Below are the code and all the weights of a small trained network. Each question names an input and a class and asks about switching units off, where a switched-off unit gives its printed mean instead of its output.

import numpy as np


def w(rows, s, z=0):
    codes = np.array(rows[::2]) - 128.0
    scale = np.full(codes.shape[1], s)
    scale[-1] = z or s
    return codes * scale


def f(y):
    return y / 2 * (1 + np.tanh(0.7978845608 * (y + 0.044715 * y**3)))


def log_softmax(a):
    a = a - a.max(-1, keepdims=True)
    return a - np.log(np.exp(a).sum(-1, keepdims=True))


def net(x, mask):
    res = np.array(x, float).reshape(1, 7) / 4 @ E
    y = f(res @ A[0][:, :-1].T + A[0][:, -1])
    res = res + np.where(mask, y, B[0][:, -1]) @ B[0][:, :-1]
    return log_softmax(res[-1] @ U[:, :-1].T + U[:, -1])


A, B = {}, {}
E = w([
[124,134,123,127,125],'x0',
[124,134,123,128,125],'x1',
[197,143,84,227,110],'x2',
[64,39,73,172,150],'x3',
[132,122,134,129,131],'x4',
[192,90,45,61,113],'x5',
[115,86,162,130,7],'x6',
],0.012)
A[0] = w([
[179,94,105,92,93,73],'n0',
[100,94,108,155,147,111],'n1',
[147,201,146,128,109,109],'n2',
[149,155,109,168,132,126],'n3',
[146,139,111,168,101,166],'n4',
[131,96,150,141,39,2],'n5',
[166,142,124,104,123,107],'n6',
[168,103,80,85,137,122],'n7',
[101,140,155,176,142,139],'n8',
[147,168,98,136,253,8],'n9',
[129,136,113,110,174,108],'n10',
[145,164,157,97,110,91],'n11',
[166,146,97,189,147,153],'n12',
[106,164,158,150,122,112],'n13',
[154,130,99,96,116,99],'n14',
[127,118,138,128,81,78],'n15',
[96,153,155,161,109,129],'n16',
[135,131,135,124,127,83],'n17',
[89,104,143,69,153,140],'n18',
[115,127,149,81,143,110],'n19',
[115,78,94,142,168,109],'n20',
[86,167,149,152,146,111],'n21',
[129,148,58,78,108,149],'n22',
[113,132,170,148,136,100],'n23',
[85,101,91,156,130,74],'n24',
[175,125,125,172,140,148],'n25',
[117,134,174,166,146,106],'n26',
[146,122,120,166,128,151],'n27',
[92,126,149,78,150,152],'n28',
[106,130,138,102,137,142],'n29',
[160,163,150,118,140,99],'n30',
[93,113,123,107,141,99],'n31',
[102,129,145,90,150,136],'n32',
[176,138,158,111,112,115],'n33',
[121,130,163,153,143,67],'n34',
[159,135,152,107,127,95],'n35',
[110,111,147,93,151,132],'n36',
[177,170,153,107,159,113],'n37',
],0.019,0.006)
B[0] = w([
[136,96,134,105,180,190],'n0',
[94,138,90,166,109,181],'n1',
[99,131,87,144,130,201],'n2',
[155,176,126,110,97,179],'n3',
[160,175,135,91,103,183],'n4',
[86,103,210,85,79,204],'n5',
[112,102,100,140,152,163],'n6',
[158,79,118,138,202,200],'n7',
[139,116,114,115,155,187],'n8',
[61,121,252,75,104,249],'n9',
[129,104,166,106,113,172],'n10',
[100,123,95,158,112,183],'n11',
[163,168,120,112,102,214],'n12',
[126,89,132,125,189,175],'n13',
[133,106,130,138,162,165],'n14',
[110,120,174,104,114,165],'n15',
[157,85,123,108,174,180],'n16',
[117,121,129,138,128,124],'n17',
[169,149,115,134,94,215],'n18',
[153,143,108,125,110,180],'n19',
[81,106,101,180,110,198],'n20',
[157,90,129,130,187,185],'n21',
[144,108,145,129,167,194],'n22',
[140,114,123,122,164,164],'n23',
[98,128,86,153,114,182],'n24',
[187,168,83,101,97,188],'n25',
[149,92,91,123,161,177],'n26',
[152,167,115,137,117,168],'n27',
[171,172,113,114,85,206],'n28',
[164,154,121,109,105,165],'n29',
[83,123,89,170,112,175],'n30',
[119,158,105,129,114,163],'n31',
[174,177,91,114,100,184],'n32',
[82,140,114,178,121,178],'n33',
[136,86,107,111,143,151],'n34',
[109,123,109,152,127,156],'n35',
[157,137,105,131,99,178],'n36',
[90,125,112,171,109,200],'n37',
],0.013,0.015)
U = w([
[209,184,96,105,68,119],'0',
[36,97,239,79,91,254],'1',
[154,55,101,127,242,62],'2',
[1,109,43,230,93,56],'3',
],0.013,0.0056)

Each question gives the input, the list of numbers given to net, and the class t.
The units are the neurons (one row each of A and B). Each row of codes is followed by its name. A weight is (code - 128) times the scale printed after its matrix; where a second scale follows, it is the last column's (A, B and U).
mask holds one flag per neuron, in row order. A switched-off neuron (its flag False) gives its mean, the last column of its row in B, instead of its output. The means were averaged over made-up inputs and are rounded, as every weight is.
A unit's drop is (log p(t) with every unit on - log p(t) with that unit switched off) / (log p(t) with every unit on - log p(t) with every unit switched off).
The circuit of an input: a set's keep is (log p(t) with only the set's units on - log p(t) with every unit switched off) / (log p(t) with every unit on - log p(t) with every unit switched off). Starting from the 12 units with the biggest drops (on a tie, the unit counted first), units are removed one at a time, each time the one whose removal leaves the highest keep (on an exact tie, the one counted first), for as long as the keep stays at least 0.8.
circuit, biggest first: the units of the circuit, biggest drop first
top k neurons: the k neurons with the biggest drops, biggest first
drop of u: that unit's drop, to one decimal
input [3,5,-3,-1,-7,-3,1], class 0: circuit, biggest first -> n9
input [-3,7,-7,-1,2,0,-7], class 0: top 4 neurons -> n32, n28, n18, n5
input [2,-2,3,-6,-6,-5,0], class 3: top 2 neurons -> n2, n30
input [-6,0,8,0,-3,-8,6], class 0: top 2 neurons -> n4, n25
input [3,7,-8,6,-3,-8,3], class 0: top 2 neurons -> n28, n18
input [-7,-2,2,-6,-2,5,5], class 3: top 3 neurons -> n9, n33, n11
input [1,-8,-7,-8,-2,-3,5], class 3: top 2 neurons -> n11, n33
input [1,5,8,8,-4,7,-4], class 0: top 2 neurons -> n12, n25
input [-7,1,-7,3,6,3,-8], class 1: top 2 neurons -> n9, n10
input [-4,1,-7,-6,-1,-7,-2], class 0: top 2 neurons -> n28, n32
input [2,-4,-1,3,-4,7,6], class 2: top 3 neurons -> n9, n7, n0
input [6,3,-5,-7,5,7,3], class 2: top 3 neurons -> n0, n7, n22
input [5,2,-7,-6,-6,6,8], class 1: top 2 neurons -> n5, n15
input [-7,-6,5,-5,6,-6,6], class 1: circuit, biggest first -> n5
input [5,8,-6,2,0,6,-6], class 0: drop of n10 -> -0.1
input [-2,-4,1,6,-7,4,-6], class 1: drop of n9 -> 1.7
input [7,-5,4,-3,3,6,4], class 2: drop of n9 -> 0.1
